Below are the code and all the weights of a small trained network. Each question names an input and a class and asks about switching units off, where a switched-off unit gives its printed mean instead of its output.

import numpy as np


def w(rows, s, z=0):
    codes = np.array(rows[::2]) - 128.0
    scale = np.full(codes.shape[1], s)
    scale[-1] = z or s
    return codes * scale


def norm(h):
    return h / np.sqrt((h * h).mean(-1, keepdims=True) + 1e-5)


def f(y):
    return np.maximum(y, 0)


def log_softmax(a):
    a = a - a.max(-1, keepdims=True)
    return a - np.log(np.exp(a).sum(-1, keepdims=True))


def net(x, mask):
    res = np.array(x, float).reshape(1, 6) / 4 @ E
    u = 0
    for l in range(3):
        y = f(norm(res) @ A[l][:, :-1].T + A[l][:, -1])
        res = res + np.where(mask[u : u + 6], y, B[l][:, -1]) @ B[l][:, :-1]
        u += 6
    return log_softmax(norm(res)[-1] @ U[:, :-1].T + U[:, -1])


A, B = {}, {}
E = w([
[156,204,97,132,131,126,177,203,151,184],'x0',
[190,116,79,115,219,126,166,50,132,162],'x1',
[35,68,81,134,179,102,181,155,21,153],'x2',
[111,62,76,91,108,12,157,142,228,85],'x3',
[181,158,144,1,166,118,182,181,47,13],'x4',
[159,75,188,172,153,81,138,185,93,145],'x5',
],0.0058)
A[0] = w([
[143,223,87,179,164,46,149,115,133,104,71],'0.n0',
[244,184,178,117,75,68,37,127,95,135,177],'0.n1',
[202,130,180,175,137,116,96,77,136,41,61],'0.n2',
[55,173,31,33,119,166,77,50,180,113,159],'0.n3',
[153,131,135,111,255,128,246,6,168,165,3],'0.n4',
[249,12,237,251,128,38,168,171,119,98,62],'0.n5',
],0.0045,0.0024)
B[0] = w([
[155,62,111,174,67,109,160,121,181,125,159],'0.n0',
[11,205,92,136,188,77,160,128,79,112,240],'0.n1',
[91,177,158,165,130,97,227,73,118,74,190],'0.n2',
[224,72,85,250,161,201,137,206,72,80,254],'0.n3',
[3,169,230,78,139,169,80,234,160,79,235],'0.n4',
[184,155,8,174,184,234,51,158,111,93,241],'0.n5',
],0.0067,0.0033)
A[1] = w([
[131,118,181,152,142,73,96,187,87,145,248],'1.n0',
[167,196,88,75,128,115,201,182,146,255,7],'1.n1',
[97,108,146,103,146,105,72,56,121,100,3],'1.n2',
[152,100,146,73,222,169,177,73,188,168,48],'1.n3',
[81,123,111,105,66,186,147,143,142,100,152],'1.n4',
[162,168,182,97,125,133,131,125,50,114,69],'1.n5',
],0.0086,0.002)
B[1] = w([
[95,175,102,115,171,158,124,105,171,82,253],'1.n0',
[122,99,159,162,51,153,183,172,116,66,223],'1.n1',
[139,70,164,148,75,148,175,141,127,123,164],'1.n2',
[47,171,185,122,157,109,20,155,206,97,190],'1.n3',
[118,155,132,141,248,106,83,171,153,111,213],'1.n4',
[145,88,123,107,99,149,105,116,164,214,247],'1.n5',
],0.011,0.0038)
A[2] = w([
[99,129,155,188,101,139,96,143,115,213,239],'2.n0',
[49,121,60,59,142,143,181,111,112,133,152],'2.n1',
[200,142,158,18,135,102,125,166,84,68,105],'2.n2',
[135,42,184,133,143,128,97,54,83,63,129],'2.n3',
[139,75,53,95,121,2,125,152,204,63,5],'2.n4',
[239,228,167,121,85,79,109,80,190,87,123],'2.n5',
],0.0094,0.0029)
B[2] = w([
[183,89,125,45,116,86,140,99,141,129,254],'2.n0',
[114,151,149,197,107,54,111,64,94,122,214],'2.n1',
[148,49,110,192,94,121,69,96,221,200,240],'2.n2',
[156,184,126,126,69,118,200,214,152,93,209],'2.n3',
[145,178,153,61,131,203,143,97,89,179,253],'2.n4',
[76,84,123,151,154,50,158,111,10,111,209],'2.n5',
],0.011,0.0056)
U = w([
[124,130,172,156,25,172,244,237,168,83,253],'0',
[147,42,132,138,73,80,100,71,223,252,43],'1',
[31,140,145,176,165,34,188,95,12,129,93],'2',
[12,182,211,77,206,145,54,202,219,109,51],'3',
[161,186,149,13,122,226,182,72,94,203,223],'4',
[202,153,31,197,210,195,115,154,127,105,95],'5',
],0.011,0.0014)

Each question gives the input, the list of numbers given to net, and the class t.
The units are the neurons (one row each of A and B). Each row of codes is followed by its name. A weight is (code - 128) times the scale printed after its matrix; where a second scale follows, it is the last column's (A, B and U).
mask holds one flag per neuron, layer by layer. A switched-off neuron (its flag False) gives its mean, the last column of its row in B, instead of its output. The means were averaged over made-up inputs and are rounded, as every weight is.
A unit's drop is (log p(t) with every unit on - log p(t) with that unit switched off) / (log p(t) with every unit on - log p(t) with every unit switched off).
The circuit of an input: a set's keep is (log p(t) with only the set's units on - log p(t) with every unit switched off) / (log p(t) with every unit on - log p(t) with every unit switched off). Starting from the 12 units with the biggest drops (on a tie, the unit counted first), units are removed one at a time, each time the one whose removal leaves the highest keep (on an exact tie, the one counted first), for as long as the keep stays at least 0.8.
units of the circuit, in order: the units of the circuit, biggest drop first
unit that matters most: the unit with the biggest drop
top k neurons: the k neurons with the biggest drops, biggest first
k most important neurons of layer l: the k neurons of layer l with the biggest drops, biggest first
input [-2,-4,4,8,5,-2], class 4: unit that matters most : 2.n4
input [5,7,-8,7,-6,-7], class 2: units of the circuit, in order : [2.n5; 2.n2]
input [6,-1,-7,-3,2,-2], class 2: 2 most important neurons of layer 2 : [2.n5; 2.n3]
input [7,-7,-7,1,-7,-8], class 5: 3 most important neurons of layer 0 : [0.n3; 0.n4; 0.n2]
input [-8,7,-8,0,2,-7], class 0: units of the circuit, in order : [2.n3; 1.n2]
input [2,-1,-2,-5,-1,6], class 5: 3 most important neurons of layer 0 : [0.n5; 0.n4; 0.n1]
input [-6,-7,-2,0,-6,4], class 3: top 3 neurons : [2.n2; 1.n5; 1.n0]
input [5,-8,-3,-6,-6,1], class 3: top 3 neurons : [2.n2; 2.n4; 1.n0]
input [-3,-4,-5,4,0,-5], class 2: 2 most important neurons of layer 2 : [2.n5; 2.n2]
input [3,4,4,4,-7,8], class 5: top 2 neurons : [0.n5; 2.n2]
input [4,2,-8,-8,3,-7], class 2: top 4 neurons : [2.n5; 2.n4; 0.n5; 0.n4]
input [-1,7,6,6,-6,-5], class 3: units of the circuit, in order : [0.n4; 1.n3]
input [-4,-7,-2,-5,7,-7], class 1: top 3 neurons : [2.n2; 1.n5; 0.n4]
input [-2,-5,-5,-6,-2,3], class 4: 2 most important neurons of layer 1 : [1.n5; 1.n3]
input [8,1,-1,4,-7,1], class 0: units of the circuit, in order : [1.n1]
input [-1,3,1,-5,-4,1], class 4: units of the circuit, in order : [2.n2; 2.n0]
input [-1,4,5,-2,5,2], class 1: units of the circuit, in order : [2.n2; 0.n1]
input [8,-4,8,-7,7,7], class 0: top 2 neurons : [1.n1; 2.n5]
input [-7,-5,-3,-6,4,-5], class 0: top 3 neurons : [2.n3; 2.n4; 0.n4]
input [-7,6,3,6,3,5], class 0: units of the circuit, in order : [2.n3]
input [3,7,-7,6,-1,-3], class 2: top 2 neurons : [2.n5; 0.n3]
input [-8,-8,6,8,-6,4], class 0: top 3 neurons : [2.n3; 1.n2; 0.n4]
input [-5,8,1,-6,-7,-5], class 3: top 3 neurons : [1.n3; 0.n4; 2.n2]
